In the rows, 128 means zero.
Each row has a class, written after it.
[146 126 116 184 127 134 177 130 166 118 156 117 176 132 117 120 107 105
 116 156 142 151 124 139 105 126 144 154 155  97 104 102 106 111  96 164
  89  97 100] | J_223
[ 95 105 149 148 139 118 105 125 127 138 155 146 150  86 136  89  73 125
 117 158 149 174 120 116  81 140 220 129 143 110 148 130  63 114 160 172
 100 134 142] | J_775
[111 146 131 172 116 112 105 149 136 151 140  72 116 148 150 102 104 132
 139 103  87 123 151  90  66 109 139 174 117 102 178 116 100 141 152 109
 136 162 139] | J_775
[131 137 108 174 115 150 188 122 149  93 154 127 163 137 111 130  98 114
 132 149 156 155 109 114 125 119 138 158 139 118  99 107 125 108 111 178
 117 107 102] | J_743
[116 139 133 139 129 193 177 122 146  95 142 150 156 162 106 175 109 105
 126 182 150 158 158 146  72  99 148 123 148 110  75 118 112 108 104 143
  95  73  98] | J_111
[143 138 133 137 138 103  90 128 105 134 135  57 127 150 133 147 127 136
  92 130  98 150 137 161  85 136 144 139 110 106 159 136 111 132 143 106
 100 171 153] | J_90
[130 142 121 163 134 135 149 129 125 113 141 144 172 106 126 175 116 106
 108 149 148 174 145 146  72 126 162 177 160  73 129 108  97 117 121 153
 117 127 120] | J_775
[ 90 135 134 147 147 108  96 125  67 152 172 105 147 133 139 106 101 164
  99 169 146 159 125 119  92 116 217 130 117 132 160 121  78  66 172 145
  78 125 140] | J_731
[146 110 124 146 125  93 100 110 118 143 139 151 139  84 139  75  90 111
 122 139 135 179 134 127  94 100 194 132 112 121 155 142  76  97 155 172
 109 111 103] | J_939
[115 104 115 151 139 141 103 109 136 121 133 160 142 125 157 113  84 123
 104 152 165 176 123 102  84 109 206 151 134 106 162 125  67  94 172 154
 118 108 163] | J_223
[112 124 132 148 124 148 165 121 117 107 139 125 179 153 114 166 120 117
 123 156 160 152 125 139  95 122 193 155 160 113  95 101 123  89 103 134
 109 102 104] | J_140
[113 117 152 154 137 153 111 123  95 143 181 139 162 108 142 112  96 144
 113 147 150 158 131 117  99 113 240 122 146 131 150 121  62  67 164 139
  97 110 134] | J_270
[185 139 106 166 133 107 115 104 142 148 152 108 119 134 114 122 105 125
 110  85 104 160 160 153  92  71 133 181 130  88 148 136 111 134 160 118
  93 154 128] | J_223
[128 128  94 170 116 108 107 122 128 131 109  71 124 158 164 130 120 148
 141  84 106 126 154 103  97 106 127 194 117 128 178 141 138 137 139 112
 122 181 166] | J_809
[131 140 147 164 149 110  79 120 112 139 155  96 124 138 130 117 117 127
 128 119  92 153 143 126  93 100 129 128 123 131 152 135 138 141 128 135
  83 146 125] | J_558
[131 142 105 177 114 154 182 137 132  91 137 108 169 145 126 175 129 131
 120 158 138 138 149 144  96 118 160 154 147  98 112 129 118  97 114 135
 108  95 128] | J_111
[138 100 119 143 147 140  84  89  89 147 149 167 135  75 155  79  96 134
 146 153 154 185 131 149 119 129 194 145 155 119 165 133 107  76 171 200
 121 127 112] | J_111
[152 104 124 163 118 123 102 113 111 124 174 144 168 106 152 120  96 121
 106 160 160 201 127 116  84 101 202 143 125 125 173 115  80  70 165 183
 120 114 127] | J_939
[118 133  90 169 131 107 129 116 195 125 133  98 103 165 141  86 112 111
 142 115 128 139 136 115  79 114 119 176 150 107 154 120 123 138 144 134
 134 130 123] | J_409
[122 143 114 167 145 101  85 135 154 151 156  77 122 213 150  94 106 123
 153 106 111 137 151  90  76  87 131 168 159 114 159 109 115 125 137 135
 106 143 127] | J_355
[152 100 129 138 117 150 121 110 111 147 136 155 162  90 149 111  84 123
 130 146 149 187 145 129  82 117 210 153 122 116 168 135  62  82 145 160
 121 124 117] | J_809
[133  97 136 183 149 129 105 128 101 125 160 174 179  85 139 121 109 117
 139 134 151 180 135 118  65 130 215 145 150 104 159 124  83  80 145 184
 129 110 104] | J_90
[159 114 145 113 150 165 111  97 102 140 157 168 127 110 134 115  69 119
 123 124 153 180 126 155 100 103 162 129 136 119 143 106  78  84 185 140
 111 119 121] | J_939
[149 136 126 154 130 180 166 134 165 138 152 131 158  94 114 112 111 108
 124 160 136 158 124 130  78 121 155 152 154  92 131 121  99 103 105 146
 104 107 101] | J_558
[141 147 140 147 162 176 164 125 123 130 164 133 150 124 114 168 107 109
 122 152 166 147 145 138  95 120 178 136 157 107  94 104 107 108  98 138
  90  99  95] | J_270
[130 147 108 164 149 114 106 116 166 136 154  81 101 177 128 142 114 127
  98 115 136 139 140 100  71 105 109 158 123 111 153 118 123 152 149 126
 106 158 161] | J_409
[123 108 111 155 115 169 185 136 178 120 156 132 167 131 108 110 120 115
 149 152 152 133 127 128  96 122 132 138 155 111  94 108 135  89 104 165
 133  95  85] | J_731
[150 139 119 172 156 144 158 108  91 114 162 147 166 123 118 172 109 119
 115 148 148 145 131 144  95 143 138 138 153  85 110 108 115 121 102 155
  96 115 105] | J_743
[112 132 137 170 125  89  72 140 126 155 129  91 133 163 151 110 130 126
 131 126  80 134 141 111  58 122 166 155 137  92 165 138 114 159 107  95
 108 139 129] | J_140
[135 144  96 175 163  89 101 119 143 130 155 100 129 171 138 121 151 127
 101 115 112 160 150 144  85 100  91 185 136  99 172 122 123 114 140 133
 103 143 117] | J_90
[142 137 120 165 147 169 161 134 146 130 149 123 173 142 125 130  89 114
 128 167 154 158 115 106  91 140 133 146 130 103 105  91 108 120  91 182
  97 109 105] | J_809
[125 102 124 158 137 112  78 107  67 155 170 143 179 124 141  90 101 153
 114 170 149 174 116  96 117 136 216 129 127 126 155  96  90  71 142 200
  98 151 132] | J_809
[132 138 110 125 124 166 166 116 103 128 136 108 153 152 134 104  95 127
 138 169 141 160 110 136 138 138 166 141 138 106 113 107 118 104 110 151
  96 105 104] | J_355
[142 156 119 169 118 115  93 122 103 152 152  75 138 155 128 122 127 132
 132  90  96 141 162 110  85  93 160 165 140  97 145 145 122 115 134 108
 100 147 137] | J_355
[130 109 121 136 150 135 109 137  78 114 152 145 177 135 127 135 113 127
 112 157 140 197 119 147  82 109 195 142 119 119 159 134  88  88 137 148
 115 116 122] | J_90
[107  99 133 127 165 103 115 134 131 121 181 155 147 135 126  95 109 141
 129 141 171 157 130 130 134 120 197 115 122 113 144 142 112  66 166 158
 106  94 115] | J_111
[111 109 141 135 169 103  90 127  90 136 158 153 156 115 140 102  90 141
 132 147 151 164 142 125  88 114 252 126 118  94 166 139  68  88 167 162
  91 122 119] | J_111
[103 107 136 149 162 125 122 118  95 128 175 143 159 149 165 146  90 147
 109 141 156 159 138 110  95 113 217 124 139 133 169 124  76  97 168 181
  95 108 148] | J_409
[133 158 113 171 149 117  77 115 109 141 146 102 121 141 143 125 112 124
 131 101  95 162 150 148  73 110 116 178 156  99 153 130 125 128 156 122
 116 145 136] | J_775
[121 155 108 180 121 159 137 131 149 121 161  73 136 184 151 138 108 137
 139 143 129 156 154 110  75  84 139 194 143 125 161 112 126 116 137 141
 102 137 131] | J_111
[ 95  79 115 121 131 122 143 119 128 109 151 142 157 141 147 104  87 137
 115 176 160 171 133 133  87 118 249 142 137 109 161 153  62  72 147 151
  98 107 133] | J_743
[140 148 120 162 117 134 149 120 151 132 149 111 149 125 118 137 106 125
 127 159 143 151 130 134  90 127 166 137 132 108 102 122 119 112 123 158
  89 110  97] | J_731
[142 146 113 165 128 134 113 164 179 121 130  87 131 173 155 132 103 122
 141 118  88 160 134  99  59  70 121 177 122 117 182 142 121 162 133 132
 120 135 145] | J_558
[144 146 125 168 147 137 116 133 124 131 155  93 124 174 145 157 113 128
 124 122  95 149 165 137  82  85 135 153 138 110 143 130 127 160 115 115
  89 128 128] | J_270
[114 106 135 157 156 141 114 108 102 143 150 152 147 126 144 119  78 128
 121 138 154 174 142 130  50  96 229 162 168 110 161 126  58  87 162 141
 105 107 131] | J_140
[127 118 126 136 183 132  94 112  85 128 158 138 137 131 162 115  89 132
 111 169 143 199 131 129  91 103 201 139 113 105 197 125  90  96 153 168
  96 111 128] | J_558
[135 141 118 162 140 128  64 110 126 127 145  81 117 169 141 120 133 145
 130 106  69 158 145 121 105  99 134 150 122 109 133 130 163 156 154 165
  91 161 134] | J_409
[112  99 144 168 120 106 124 143 112 150 155 154 159 104 132 103 104 127
 113 156 135 165 152 127  70 121 235 142 163 108 158 138  44  57 149 158
 111 101 127] | J_90
[120 125 137 168 101 123 114 138 176 134 142  83 115 163 160 123  87 114
 146 110 109 158 159 125  59  96 132 195 150 120 169 154 105 116 139 116
 104 128 134] | J_743
[121 126 119 178 133 103 102 105 159 122 126  83  99 179 160 116  98 125
 125 145 107 157 162 125  72  96 115 185 136 114 160 115 107 139 135 157
  75 155 118] | J_743
[155 106 125 141 114 105  93 103 139 159 150 160 148  55 144  64  96 119
 132 131 140 168 121 132  93 132 213 135 145 107 152 146  83  88 170 173
 109 124 106] | J_939
[109  89 134 146 164 132 112 103  77 142 179 144 147 153 144 110  84 152
 101 160 149 130 132 114  88 133 199  98 139 115 159 118  55  73 147 144
  94 118 144] | J_743
[138 149 102 165 155 120 149 118 144 115 141 149 163 147 122 132 112 102
 128 141 147 166 133 150  96 134 114 154 157  90 105 112 119 112 104 150
 107  90  99] | J_809
[114 160 130 173 141  84 157 140 133 118 167 124 170 143 114 132 113 120
  97 138 151 145 118 121 133 116 137 124 113 109 129 107  90 108 129 154
 111 102 117] | J_731
[174 167 112 188 123  64  90 147 151 139 141  88 132 122 150 135 128 127
 119  80  98 152 142 130  83  90 117 189 118 103 166 145 115 119 169 124
  97 132 125] | J_939
[106 106 153 141 115 125 114 139  88 145 164 137 179 118 132  95  90 143
 120 161 137 159 130  81  92 120 243 104  96 142 154 127  58  95 140 154
 108 128 133] | J_809
[164 101 117 172 140 103 118 116 117 125 173 160 168  95 161  95 103 118
 130 132 135 184 135 151  90 121 183 145 141  86 178 120  84  74 164 170
 122  91  92] | J_939
[146 131 107 172 125  87 114 112 123 138 160  81 135 155 146 138 127 131
 115  96  98 136 156 140  76 118 136 159 133  93 181 137 125 145 143 115
 124 156 141] | J_409
[140 192 121 191 121 100  86 140 193 126 133  87 115 173 151 111 122 122
 134 119  96 173 139 143 120  95  93 206 153  97 148 120 118 111 163 139
  87 124 122] | J_111
[148 141 123 161 129 179 168 124 118 119 150 104 151 150 132 160 106 124
 119 169 151 157 125 131  94 144 168 147 134 111 130  98 103  92 116 139
 114 109 114] | J_90
[117 126 124 160 119 115 113 117 103 148 149 142 154 128 135  94  88 132
 113 149 145 170 129 116  86 109 197 152 164 104 150 120  55  77 163 145
  92 116 145] | J_355
[116 100 138 155 154  89 105 122  90 128 184 177 188 122 126 130 109 129
 134 120 168 168 145 107  92 125 219 129 130 101 145 120 108  78 144 160
 117 117 111] | J_809
[161 149  97 194 152  69 101 130 163 120 142 114 126 158 130 151 136 110
 117  79 108 159 169 140  85  75 107 200 152  75 153 134 135 151 136 118
 104 142 134] | J_223
[114  84 138 162 149  97  89 119 125 129 152 122 152 108 163  80  99 149
 130 133 126 141 134 110  96 135 236 125 118  94 148 129  95  85 167 180
  67 124 120] | J_939
[164 156 115 181 110 124 110 147 173 146 129  94 125 157 161 142  99 116
 125 128  99 164 147 128  92  85 140 186 163 115 160 136  94 152 123 141
 105 134 145] | J_270
[135 126 103 144 154 139 179 124 146 139 160 143 140 136  96 142 123 102
 113 161 165 139 145 139  68 124 139 135 168 110 111 119 107 130  80 134
 108 106  99] | J_409
[144 135 121 178 117  87 102 112 176 118 112 113 134 139 145 156 117 110
 109 104 107 147 152 139  79 102  85 175 139 103 148 114 102 154 150 152
 113 168 136] | J_775
[127 139 124 159 154 122 127 135 139 147 142  85  91 163 149 143 118 133
 126 124 127 146 153 141  99 120 135 186 181 108 153 132 144 140 124 105
 109 132 145] | J_140
[123 103 130 141 150 131 108 150  95 151 156 143 136 118 154 105  85 134
 122 189 135 178 145 121  46 116 225 156 160  97 181 127  48  91 146 167
 108 118 125] | J_743
[143 129  94 152 133 205 189 123 176 111 132 111 169 135 138 141 109 101
 109 176 166 167 122 135  97 114 142 180 158 113 117 109 100  99  91 166
 105  95 120] | J_223
[115 102 116 148 128 115 108 108  92 152 164 138 172  90 138  62 106 142
 130 155 136 159 106 125 101 141 236 119 146 136 154 138  80  87 150 183
 102 122 113] | J_409
[100 107 127 168 139 147 120 117 110 140 169 150 153 113 152  81  81 130
 146 153 142 169 132  87  61  91 222 141 150 149 189 134  79 101 145 164
 112 116 127] | J_558
[107 108 129 133 163 124 111 108 124 135 167 140 152 123 126 118 107 134
  95 157 182 163 138 127  85 107 202 130 129 112 152 113  67  59 166 160
 102 128 129] | J_731
[112  92 104 166 131 107  97 104 104 119 150 145 175 151 162  73 103 134
 131 162 128 169 116 121 106 118 217 141 139 112 169 105  84  89 147 165
 108 115 120] | J_223
[149 137  95 180 124  97 130 139 171 121 141 108 135 142 143 132 136 118
 131  91 107 156 157 139  82 103 145 202 161  67 174 134 117 126 151 128
 139 134 131] | J_409
[171 158 121 172 131  86  97 108 157 139 148  68 104 158 138 137 125 121
  98  98  92 153 185 134  96  80 155 169 110  76 159 135 111 130 160 120
  99 145 127] | J_223
[133 156  99 171 119 129  89 120 128 136 139  77 128 185 144 131 127 152
 118 118  99 137 145 123 113  90 125 175 137 113 149 134 132 107 149 131
  98 153 161] | J_111
[123 109 110 188 137 117 135 104 126 138 162 174 162  92 140 104  71 111
 120 139 170 182 140 110  65 101 188 171 153 108 172 120  52  91 151 185
 122 114 119] | J_775
[124 149 115 182 144 107  98 110 162 128 133  94 116 151 162 109 113 134
 146  88  98 133 141 121  98 101 139 177 164 121 181 136 119 139 152 115
  93 160 149] | J_558
[ 95 113 135 165 133 122 112 137 114 127 159 139 162 127 157  87  69 146
 127 145 134 179 111 111 113 117 220 140 124 101 171 134  74  99 168 170
 105 112 154] | J_731
[159 122 105 169 128 157 152 132 154 128 140 129 184 113 125 142 115  97
 125 135 142 147 130 135  74 136 170 164 164  62 116 122 111 106  94 148
 129 103 119] | J_223
[141 158 109 189 121  86  96 144 179 138 121 112 136 190 164 167 116 123
  96 115 112 153 152 109  79 101  87 190 148  99 169 133  88 142 126 117
  96 138 180] | J_809
[141 122 101 153 137 190 190 131 159 113 153 119 155 137 127 140 109 110
 111 170 143 172 139 135  82 120 164 159 152  79 126 120 105 114 104 172
 120  91 117] | J_409
[166 169 123 135 145 191 177 150 125 126 166 102 159 132 100 176 105 119
 105 162 146 166 124 151 107 116 176 145 144  89  87 114 117 112 107 134
 100  96 115] | J_270
[110  91 149 137 168 132  97 122  87 153 171 156 149 100 135  90  92 140
 120 167 134 159 133 115  78 127 229 106 141  99 160 124  89  90 145 173
  89 121 125] | J_558
